Group, then class
[ 12  10 -14  22  -3  -2  -8   2   1 -19  18   6  -8 -32 -70 -16 -36  -3
  -6 -11 -10  -1  12 -18  23  -4   1  51  36   4 -17  -5  20   0  -1 -34
  -3 -10   2  -3  -4 -12  -6  -6 -23   1   4 -27  -5  -1  27   8   2  -4
 -25  11   0 -41 -48   2   4  55  -2   2  12 -20  10  18  -8  -8] : Q749.(79)
[  7  10  -3  17  -2  -5 -15   8   0 -11  27   6  -2 -11 -59 -11 -34   1
   0  -4   0  -9  16  -9  22  -1  -5  12  45   9 -10   0  15   7  -5 -19
   4  -8  -8  -2  -5 -10  -4   1 -27  -7   8 -24  -3   0  35   1   6  -1
 -11   1   1 -45 -46  -4   4  50   1   9  17 -16  24   5  -2  -1] : Q749.(77)
[-12  -7  -8  18   2 -29  -5   7   2  -2   3  23 -16 -42 -60 -13 -19   0
 -16  -1  -5   7  21 -26  16 -30   0  15  21   3 -24  -7  10 -11  13 -20
  -9  -8   4   5  18  -6  -4  -2 -40 -11  -6 -29 -11  -6  28  23   4   9
  14  10  -1 -50 -24  26  -6  66  10  -2   7  -9  10  33  -8  10] : Q328.(83)
[  4  10 -17  15   6 -36  -7   9   5 -11  11  20 -10 -51 -99 -25 -35   1
  -9  -4  -2  11  20 -27  44 -26   0  22  28   5 -35 -13  22 -13  11 -35
 -12   3   5   3  -8  -7 -16   1 -41 -18  -8 -26 -13  -1  34  23   4  11
  10  13  -1 -64 -42   4   3  83   9   1  14 -21   7  35  -8   5] : Q328.(83)
[  1  10  -7  22 -14 -26  -5  12   4  -7  24  13 -19 -33 -41 -15 -55   5
  -9 -18 -13   1  20 -38  21 -26   6  18  31   8 -39  -1   9   2 -11 -24
 -14   0  -1  -9  -3  -1 -10  -3 -45 -20   6 -32  -9  10  28   5  -2  12
  14   1  -2 -51 -42  -1  -9  51   6   8   3 -27   8  18 -19   3] : Q749.(77)
[  7   5  10   9  -2   5 -11  -1  -9 -11   9   3  -2  21 -48 -19 -26   9
  -1  -7  15  -9  17  -6  11 -13   1  16  34   5  -8  -1  10   4 -11 -14
  15 -14   5  -7  -9 -16 -13  -1 -43   4  13 -23   3   5  30   0  -2  -2
   7  -1   6 -45 -60  -6   6  47  -4   7   0   9   6 -19   0 -12] : Q749.(77)
[  2  12  -9  24   2  -9  -7   6  10 -12  14  12  -9  -7 -53 -17 -37   2
 -11 -11 -14  -4  14 -29  22 -15  -4  19  35  -3  -6   1  15 -11  -2 -22
  -1  -2  -1  -6  -3  -8  -4   1 -30  -9  -2 -29  -1   1  29  -5   3  -1
   3   3   6 -49 -40   5   9  64   4  10  -8 -14  -4  22  -2  -4] : Q749.(77)
[  6  13  -7  23  -1 -14 -12 -15  13 -20  34   8  -8 -32 -48 -21 -35  -1
   0 -13  -4   0  15 -26  24  -2   9  29  26   7 -42   0  12   6  -3 -25
  -3  -7  -4 -12   2  -5  -3  -5 -37  -6  -8 -26  -2   4  26   6   6   7
   5   1   2 -35 -38  -5   2  40   1  -3   5 -23  -4  19  -5   2] : Q749.(79)
[ -2  11  -5  33   0 -12 -12   4   9 -18  26  18  -6 -23 -11  -9 -47   3
  -7 -10 -12  -1  17 -25  16  -9  11  22  32   7 -21   3   5   6 -13 -27
 -10  -6  -9 -15   1  -3  -2  -4 -26  -7   0 -35 -23  -8  24  -4   3   8
   1   1  -3 -48 -42  -5   7  29   0  11   0 -23   8  16  -6   1] : Q749.(77)
[  8  13 -13  34  -6 -18 -12  10   6 -19  42  11  -3 -49 -64 -27 -62   7
  -7 -15  -6   1  16 -39  38 -18   1  36  44  12 -52  -4  17  -4  -1 -31
  -3  -8  -2  -8 -15   2 -10  -7 -56 -22  -6 -37  -4   7  42  15   3  10
   4  -2  -7 -65 -74  -4   9  67   3  14   9 -31  17  25  -4  -3] : Q749.(77)
